[[-57  11  -2   8  18   8  -3]
 [-33 -29   4  18  13  60   8]
 [-27 -27   5  12  13  48   3]
 [-37 -19   4  10  16  36  -1]
 [ 34 -28   4   6 -11  34  11]]
->
[[ 11  -2   8  18   8  -3 -57]
 [-29   4  18  13  60   8 -33]
 [-27   5  12  13  48   3 -27]
 [-19   4  10  16  36  -1 -37]
 [-28   4   6 -11  34  11  34]]

[[ -7   5 -35 -12   0]
 [ 54  -5  12  -3  -6]
 [-28   9   0  12 -13]
 [ 24  11  14   4   6]
 [-17 -12 -11  -7   8]]
->
[[  5 -35 -12   0  -7]
 [ -5  12  -3  -6  54]
 [  9   0  12 -13 -28]
 [ 11  14   4   6  24]
 [-12 -11  -7   8 -17]]

[[-22   7  19 -12   4  40   0 -20 -11]
 [  8 -24 -10  16  -2 -29 -12  22  23]
 [-15  -7   5  -4  -2  17  -6 -10  -4]
 [-18 -25   6   3   2  10 -17   4  15]
 [ -8 -60  -1   2   7 -16 -53  26  40]
 [ 29  21 -14  13  -9 -23  23   7  -3]]
->
[[  7  19 -12   4  40   0 -20 -11 -22]
 [-24 -10  16  -2 -29 -12  22  23   8]
 [ -7   5  -4  -2  17  -6 -10  -4 -15]
 [-25   6   3   2  10 -17   4  15 -18]
 [-60  -1   2   7 -16 -53  26  40  -8]
 [ 21 -14  13  -9 -23  23   7  -3  29]]

[[-11  40   0   2 -22   5   4 -20 -13  16]
 [  3  -3 -12 -23 -17  -3  12   8  -4 -22]
 [  3  -1  19  32   4   4   5   1 -11   1]
 [-15  51  -3 -39  31 -73 -26  15  34 -27]
 [ -8  33 -55 -48  20 -10 -15  -5   1  21]
 [-12 -11 -10  36 -39  24   3  -1 -12  -9]]
->
[[ 40   0   2 -22   5   4 -20 -13  16 -11]
 [ -3 -12 -23 -17  -3  12   8  -4 -22   3]
 [ -1  19  32   4   4   5   1 -11   1   3]
 [ 51  -3 -39  31 -73 -26  15  34 -27 -15]
 [ 33 -55 -48  20 -10 -15  -5   1  21  -8]
 [-11 -10  36 -39  24   3  -1 -12  -9 -12]]

[[-12  -6   4  -6  -2 -68  31 -29   2 -44]
 [-54 -42 -46  36  48 -22  46  66  -5 -46]
 [ -4 -20 -33   3  16  15   3   0  -7  -5]
 [ 19 -15   0 -51 -17 -24   2 -38 -11  -8]]
->
[[ -6   4  -6  -2 -68  31 -29   2 -44 -12]
 [-42 -46  36  48 -22  46  66  -5 -46 -54]
 [-20 -33   3  16  15   3   0  -7  -5  -4]
 [-15   0 -51 -17 -24   2 -38 -11  -8  19]]

[[  5  -1  -1   2   2  -2 -11   0  -4   2  -7   2 -12  -1]
 [  8   0  11   0  -8  -1 -13  31   4   3 -19   2  -5   1]
 [  4  -2  59  -9  -5  -2 -26  -8   2   0  -6  -2  -7   1]]
->
[[ -1  -1   2   2  -2 -11   0  -4   2  -7   2 -12  -1   5]
 [  0  11   0  -8  -1 -13  31   4   3 -19   2  -5   1   8]
 [ -2  59  -9  -5  -2 -26  -8   2   0  -6  -2  -7   1   4]]
---
[[-44  61]
 [-33 -27]
 [-35   0]]
->
[[-44  61]
 [-33 -27]]

[[-31 -32  -1]
 [ 14  60  11]]
->
[[-31 -32]
 [ 14  60]]

[[ -4   3   3  -8]
 [ 14  -4  -6 -13]
 [  3 -66  24 -52]
 [-65 -47  31 -71]
 [  3  14   3  -8]]
->
[[-4  3]
 [14 -4]]

[[ 31  68 -72  22]
 [ 19  27 -16  30]]
->
[[31 68]
 [19 27]]

[[ -8  -6   4]
 [-23 -21  52]]
->
[[ -8  -6]
 [-23 -21]]

[[ 34 -16]
 [ -9  14]
 [ 54 -23]]
->
[[ 34 -16]
 [ -9  14]]

[[ -4  -4  -2  -5]
 [ -2   2  -3  -8]
 [-71  13  -9  45]
 [-51 -64 -36 -50]]
->
[[-4 -4]
 [-2  2]]
---
[[ 10  35 -10 -13   4 -40  12  11]
 [ -6 -20   2   7  -2  15  -5 -11]
 [  3  36 -13  -9   2 -42  18   7]
 [-13 -52  22 -24  -2  10 -55 -14]]
->
[[ -6 -20   2   7  -2  15  -5 -11]
 [-13 -52  22 -24  -2  10 -55 -14]]

[[ -3  -3   3  61  10  -4   8]
 [  0  -6  11  61   4 -13   2]
 [ 10  -8   2  61  -7  -2   9]]
->
[[  0  -6  11  61   4 -13   2]]

[[ -7  41   1   1 -30  -1 -22   4 -21]
 [  7  31   1   2 -71 -14  -7 -27 -62]
 [ 13  -2  -7  -8  29  -4  33  17   6]
 [-14 -18  -5  -3 -20  -2 -24 -14 -17]
 [ -4 -19   1   2 -15   3  34 -13  -3]
 [  4  16   0   3 -31  -3  42 -10 -26]]
->
[[  7  31   1   2 -71 -14  -7 -27 -62]
 [-14 -18  -5  -3 -20  -2 -24 -14 -17]
 [  4  16   0   3 -31  -3  42 -10 -26]]

[[ -1   1  14  -1  -4   2 -27  34 -68  24]
 [-30   6 -17 -11   0 -15  40 -32  57 -35]
 [-13   4   6  14   1   3 -12  -3 -15   4]]
->
[[-30   6 -17 -11   0 -15  40 -32  57 -35]]

[[-53 -32  -9   4   4 -30  -6  30 -34 -42 -13  38  -4 -35]
 [  5 -36  26  13  21  -6  32  31  -5 -70 -12  21 -35 -19]
 [ 17 -13 -26   1 -17 -18  42  59  21   3 -21  26  16  52]
 [ 54  21 -18  -1  -8  30  -2 -32  26  22  -6 -13 -59  33]
 [-54 -46  15  32  18  10 -32  12 -11  -6 -13  -7  46 -36]
 [-61  23   6  22  24   5 -33 -19 -17   4  53 -31  18  16]]
->
[[  5 -36  26  13  21  -6  32  31  -5 -70 -12  21 -35 -19]
 [ 54  21 -18  -1  -8  30  -2 -32  26  22  -6 -13 -59  33]
 [-61  23   6  22  24   5 -33 -19 -17   4  53 -31  18  16]]

[[  4   0 -11  50]
 [ -7   1 -52  17]
 [ -3   0   7  11]
 [  4  -5 -65 -35]
 [  3  -2   6 -26]
 [  1   2 -39  56]
 [  1   0  24 -48]
 [  2   3  38 -35]]
->
[[ -7   1 -52  17]
 [  4  -5 -65 -35]
 [  1   2 -39  56]
 [  2   3  38 -35]]
